Each row is followed by its group and then its class within the group.
[-0.04 -0.38 -0.30  0.17  3.93 -0.44 -1.26  2.15 -0.21 -1.54 -0.77  1.27
  0.71  0.29 -0.33  0.36  1.23  0.58  0.14 -0.50 -1.51  1.28  0.73 -0.56
  0.40 -1.06 -0.60  0.08  0.07 -0.99 -1.65 -0.64] -> rq:(14)
[-0.16  1.25 -0.13 -0.31  3.53 -0.59 -2.13  3.16 -1.12 -0.43 -0.87  2.51
 -0.55 -0.30 -0.40  0.81 -0.22 -1.18 -0.16 -1.82 -2.04  0.95 -0.56 -0.03
  0.12 -1.55 -1.63  0.33  0.74  0.57 -1.34  4.12] -> rq:(14)
[ 1.27 -0.13  0.20 -0.03  6.66 -3.01 -0.94  0.92 -0.07  3.71 -2.21  0.44
 -0.08 -1.00  0.80  1.74 -0.68  3.67  1.89  1.02 -2.23 -0.19  2.33 -2.44
 -0.83 -2.17 -3.66 -2.37 -0.82 -0.68 -2.88 -1.70] -> jc:(13)
[-1.62  0.80  3.26  0.67  5.41 -1.59 -7.11  2.23 -0.43 -0.75 -1.41  2.26
 -0.83 -2.32 -1.21 -0.95 -2.10 -3.04 -0.54 -2.82 -2.63  1.53  0.42 -1.37
 -1.33 -1.68 -0.69  0.07 -0.32  0.76 -2.41 -0.55] -> rq:(16)
[ 0.92  1.23  3.82 -1.88  4.95 -2.88 -5.27  0.32 -0.47  1.72  0.74 -0.30
 -0.52  0.16  1.95  2.38 -0.47  1.99  0.89  5.42 -4.57  1.69  2.43 -2.61
 -0.03 -2.25  0.96 -1.23 -0.33 -0.06 -0.82  1.27] -> jc:(20)
[-1.18 -0.38 -0.48  0.54  4.37 -0.24 -7.27  0.62 -0.87  0.06 -1.18  0.05
  0.67 -1.68 -0.31  0.67 -0.46 -0.01 -1.04 -1.02 -3.86  1.19  0.45 -0.25
 -0.80 -0.08 -0.02  1.42  1.56  0.03 -0.98 -0.08] -> rq:(16)
[ 0.42  0.05  0.08  1.05  5.28 -1.16 -0.09  3.10 -1.03  5.42 -0.56  0.12
  0.21 -2.55 -0.72  0.08  0.76  1.85 -1.38 -1.22 -0.74  0.43  0.01  0.68
 -1.87 -1.22 -0.97  0.19 -2.44  0.76 -1.72  1.83] -> rq:(16)
[-2.05  0.26 -0.47  0.48  2.07 -0.53 -3.69  2.10 -1.81  0.53 -0.79  0.43
  0.17 -1.17 -0.38 -0.17  1.90  0.49 -1.77 -0.07 -1.33  1.03  0.59 -0.04
 -1.20  0.87  0.32  0.60  1.10 -0.53 -2.33 -2.17] -> rq:(16)
[-0.66 -0.08 -0.44 -3.27 -0.02 -1.81  0.72  0.83  0.82  0.45 -0.88  0.62
  0.77 -0.22  0.82  2.33 -1.55  2.56  0.98  2.46 -4.69  0.87  1.00 -1.41
  0.27 -0.30 -1.59  1.20  0.53  0.19  0.87  2.00] -> jc:(20)
[-1.19  0.14 -0.84 -0.70  2.80 -2.75  0.48 -0.08  1.22  2.10 -1.05 -0.57
 -0.39 -1.77  0.58 -0.27 -0.36  4.92  0.96  3.47 -4.22 -0.70  1.55 -0.65
 -0.32 -1.09 -1.62 -0.21 -0.13  0.44  0.88 -3.59] -> jc:(13)
[ 1.65  0.64 -0.88  0.41  3.24 -3.34  0.41  1.18 -0.40  1.36 -1.74 -0.77
  1.49 -2.40  0.61  1.05 -0.66  5.87  0.30  2.70 -4.38 -0.42  2.19 -0.70
 -0.09 -0.72 -1.17  0.60 -0.08 -1.60 -0.24 -3.42] -> jc:(13)
[ 0.14  0.18 -0.42  1.50  3.78  0.15 -6.15  3.71  0.80  0.32 -0.69 -0.05
 -0.05 -1.70 -0.37  1.32 -0.42 -0.13 -1.95 -3.86 -3.01  1.09  1.49 -0.93
 -1.41 -2.90 -1.46 -0.03 -0.39 -1.28 -1.31 -4.29] -> rq:(16)
[-3.34  0.82 -0.23  1.00  4.38  0.18 -6.46  4.18  0.11 -0.18 -0.91  0.49
 -1.11 -2.47 -0.14  1.35 -0.02 -1.32  0.07  0.17 -3.56  3.39 -0.18 -0.05
 -1.87 -2.20 -1.21  1.24  0.20 -0.73 -2.42  1.45] -> rq:(16)
[-0.22  1.62  0.02  0.17  4.97 -3.48  0.33 -1.14  1.41  3.65 -1.42  0.36
 -0.89  0.05 -0.18  1.41 -2.92  4.47 -1.57  2.15 -1.83 -0.25  2.31 -0.85
 -5.68  0.44 -2.27  0.07  0.04 -0.26  0.27  0.28] -> jc:(21)
[-0.60 -0.10 -0.01  2.34  6.86 -0.73 -5.77  3.11  1.67  1.44 -1.54  1.29
 -0.20 -2.42  0.76  1.06  1.33 -0.14  0.28  2.12 -4.22  1.43  0.88 -1.06
 -1.72  0.16 -0.96  0.74  0.05  0.16 -3.02 -1.07] -> rq:(14)
[ 0.00  1.59 -0.33  0.11  3.87 -2.26 -1.55  0.55  0.82  1.85 -2.71 -0.45
  0.41 -0.47 -0.91  1.74 -1.39  4.90  0.17  3.33 -2.76 -0.47  2.44 -0.94
  0.87 -1.65 -0.87  0.71  0.46 -1.00 -0.09 -1.91] -> jc:(13)
[ 0.00  3.21  0.28  1.35  5.00 -3.15 -2.91 -0.19  2.32  2.11 -2.09 -0.07
 -1.07 -2.53  0.81  2.66 -2.61  2.58  0.85  4.24 -3.80  2.12  1.66 -2.65
 -0.21 -0.12 -0.54  1.44 -0.06  0.36 -1.76 -1.35] -> jc:(20)
[-0.09 -0.83 -0.78  0.35  3.73 -0.39 -2.53  3.58 -2.49  0.61 -0.23  0.47
 -0.20 -2.88 -0.01  1.46 -3.95  1.15  0.26 -1.26 -1.48  0.30  0.77 -2.36
 -0.87 -0.60  1.06 -0.28  0.96  0.21 -1.56 -0.68] -> rq:(14)
